Here is a tiny trained network, its code and every weight. The questions are about switching its units off for an input and a target symbol, where a switched-off unit gives its printed mean instead of its output.

import numpy as np


def w(rows, s, z=0):
    codes = np.array(rows[::2]) - 128.0
    scale = np.full(codes.shape[1], s)
    scale[-1] = z or s
    return codes * scale


def f(y):
    return np.maximum(y, 0)


def softmax(a):
    e = np.exp(a - a.max(-1, keepdims=True))
    return e / e.sum(-1, keepdims=True)


def log_softmax(a):
    a = a - a.max(-1, keepdims=True)
    return a - np.log(np.exp(a).sum(-1, keepdims=True))


def net(x, mask):
    ids = ['αβγδεζθλμξστφψ'.index(c) for c in x.split()]
    T = len(ids)
    res = E[ids] + P[:T]
    r = res
    for j in range(2):
        rows = slice(3 * j, 3 * j + 3)
        q, k, v = (r @ M[0][rows].T for M in (Q, K, V))
        z = softmax(np.where(np.tri(T) > 0, q @ k.T / 3**0.5, -1e9)) @ v
        o = O[0][rows]
        res = res + np.where(mask[j], z, o[:, -1]) @ o[:, :-1]
    y = f(res @ A[0][:, :-1].T + A[0][:, -1])
    res = res + np.where(mask[2:18], y, B[0][:, -1]) @ B[0][:, :-1]
    return log_softmax(res[-1] @ U[:, :-1].T + U[:, -1])


Q, K, V, O, A, B = {}, {}, {}, {}, {}, {}
E = w([
[103,60,141,172],'α',
[125,80,66,192],'β',
[98,111,117,125],'γ',
[161,191,102,117],'δ',
[124,105,120,122],'ε',
[123,106,120,118],'ζ',
[148,192,144,115],'θ',
[115,116,91,129],'λ',
[78,86,130,77],'μ',
[125,106,119,117],'ξ',
[125,110,117,113],'σ',
[146,2,117,169],'τ',
[170,163,109,191],'φ',
[160,89,179,104],'ψ',
],0.033)
P = w([
[73,147,117,223],'0',
[100,133,89,174],'1',
[114,114,86,161],'2',
[128,91,74,137],'3',
[149,74,67,127],'4',
[157,49,65,121],'5',
[164,41,43,106],'6',
[175,25,40,85],'7',
[172,8,44,76],'8',
[180,2,36,65],'9',
[174,18,26,61],'10',
],0.0054)
Q[0] = w([
[121,248,193,68],'h0',
[193,181,249,138],'h0',
[93,83,108,164],'h0',
[96,163,200,123],'h1',
[130,37,56,177],'h1',
[194,126,212,47],'h1',
],0.013)
K[0] = w([
[112,225,182,125],'h0',
[162,200,156,165],'h0',
[105,23,154,130],'h0',
[86,133,133,113],'h1',
[169,170,77,128],'h1',
[104,3,106,104],'h1',
],0.018)
V[0] = w([
[247,154,108,157],'h0',
[130,167,76,60],'h0',
[88,127,167,67],'h0',
[228,174,147,141],'h1',
[131,65,94,125],'h1',
[88,181,165,23],'h1',
],0.013)
O[0] = w([
[131,170,115,249,25],'h0',
[85,244,188,146,48],'h0',
[92,106,191,87,94],'h0',
[197,190,143,96,94],'h1',
[125,134,121,179,193],'h1',
[88,138,180,160,1],'h1',
],0.013,0.0082)
A[0] = w([
[145,134,92,122,228],'n0',
[162,186,92,173,167],'n1',
[139,92,158,137,204],'n2',
[107,101,151,222,175],'n3',
[79,174,125,176,56],'n4',
[90,97,168,123,173],'n5',
[203,187,156,180,93],'n6',
[164,186,110,193,141],'n7',
[175,126,227,113,102],'n8',
[142,183,124,136,253],'n9',
[132,115,65,145,124],'n10',
[52,150,246,98,73],'n11',
[15,121,131,131,207],'n12',
[139,146,175,134,254],'n13',
[112,122,163,103,103],'n14',
[82,84,102,141,141],'n15',
],0.014,0.0081)
B[0] = w([
[124,167,191,169,227],'n0',
[135,69,164,176,184],'n1',
[51,124,159,70,189],'n2',
[179,187,141,2,177],'n3',
[123,38,140,144,142],'n4',
[58,54,50,41,189],'n5',
[128,191,57,27,164],'n6',
[116,70,106,108,174],'n7',
[25,155,80,233,153],'n8',
[151,115,212,95,157],'n9',
[132,118,176,169,254],'n10',
[230,127,139,138,190],'n11',
[76,231,104,160,211],'n12',
[41,122,229,129,143],'n13',
[111,200,118,109,165],'n14',
[153,179,91,99,246],'n15',
],0.008,0.02)
U = w([
[143,55,103,99,86],'α',
[145,116,88,162,202],'β',
[64,130,79,149,53],'γ',
[137,116,197,91,183],'δ',
[125,149,103,117,111],'ε',
[111,138,106,124,132],'ζ',
[125,140,186,110,243],'θ',
[154,252,68,164,154],'λ',
[131,138,107,65,82],'μ',
[115,140,109,123,134],'ξ',
[107,150,113,134,204],'σ',
[134,125,111,103,1],'τ',
[196,184,124,84,115],'φ',
[52,72,173,151,111],'ψ',
],0.012,0.0079)

Each question gives the input, a string of symbols that net reads in full, and the target symbol t.
The units are the heads (3 rows each of Q, K, V and O) and the neurons (one row each of A and B). Each row of codes is followed by its name. A weight is (code - 128) times the scale printed after its matrix; where a second scale follows, it is the last column's (O, A, B and U).
mask holds one flag per unit, heads first, then neurons. A switched-off unit (its flag False) gives its mean, the last column of its rows in O or B, instead of its output. The means were averaged over made-up inputs and are rounded, as every weight is.
A unit's drop is (log p(t) with every unit on - log p(t) with that unit switched off) / (log p(t) with every unit on - log p(t) with every unit switched off).
The circuit of an input: a set's keep is (log p(t) with only the set's units on - log p(t) with every unit switched off) / (log p(t) with every unit on - log p(t) with every unit switched off). Starting from the 12 units with the biggest drops (on a tie, the unit counted first), units are removed one at a time, each time the one whose removal leaves the highest keep (on an exact tie, the one counted first), for as long as the keep stays at least 0.8.
units of the circuit, in order: the units of the circuit, biggest drop first
most important unit: the unit with the biggest drop
k most important neurons: the k neurons with the biggest drops, biggest first
which heads matter: for each layer, one digit per head in row order, 1 if its drop is at least 0.15 and else 0, layers parted by /
drop when u is switched off: that unit's drop, to one decimal
input λ λ λ λ τ ψ δ φ μ, target α: which heads matter : 10
input φ λ μ λ λ λ λ μ ψ, target μ: most important unit : n3
input λ ψ ψ λ μ λ λ ψ ψ, target μ: which heads matter : 01
input λ δ λ ψ φ ψ ψ, target φ: 2 most important neurons : [n6; n3]
input δ λ λ λ ψ λ, target δ: units of the circuit, in order : [h1; n15; n12]
input ψ λ α λ δ, target δ: 2 most important neurons : [n9; n1]
input ψ λ λ λ γ, target γ: units of the circuit, in order : [h1; n11; n12]
input ψ ψ γ λ μ λ θ, target θ: which heads matter : 11
input μ τ λ ψ φ α φ λ φ, target β: which heads matter : 10
input λ α λ ψ ξ γ ζ ψ γ ψ λ, target α: which heads matter : 10
input σ τ μ λ σ, target β: units of the circuit, in order : [h0; n5]
input λ δ λ ψ γ μ λ δ λ λ ξ, target δ: which heads matter : 01
input δ θ μ λ σ ζ μ θ φ, target θ: units of the circuit, in order : [n13; h0; h1]
input λ γ λ λ β, target β: units of the circuit, in order : [h0; n1]
input ψ θ λ λ λ λ ψ γ, target θ: units of the circuit, in order : [h1; h0]
input τ μ φ ψ γ λ σ, target α: 2 most important neurons : [n12; n15]
input ε φ ζ, target φ: units of the circuit, in order : [h1]
input λ ε φ, target φ: 3 most important neurons : [n6; n9; n7]
input β φ ψ φ λ λ γ, target φ: which heads matter : 01
input φ δ ε μ λ α γ, target α: 3 most important neurons : [n12; n15; n3]
input β ψ φ γ ψ, target φ: most important unit : n3
input θ ψ σ φ λ μ ψ ψ λ α β, target β: 3 most important neurons : [n0; n5; n3]
input γ γ λ μ λ λ ψ σ, target μ: 2 most important neurons : [n5; n10]
input ψ θ ζ μ α, target α: drop when n10 is switched off : 0.1
input μ μ λ ξ λ, target μ: drop when n1 is switched off : 0.0
input ξ λ λ α λ σ ψ ψ ζ, target α: drop when n12 is switched off : 0.2
input λ ψ ψ, target ψ: drop when n8 is switched off : 0.2
input λ λ λ λ λ, target λ: units of the circuit, in order : [h0]
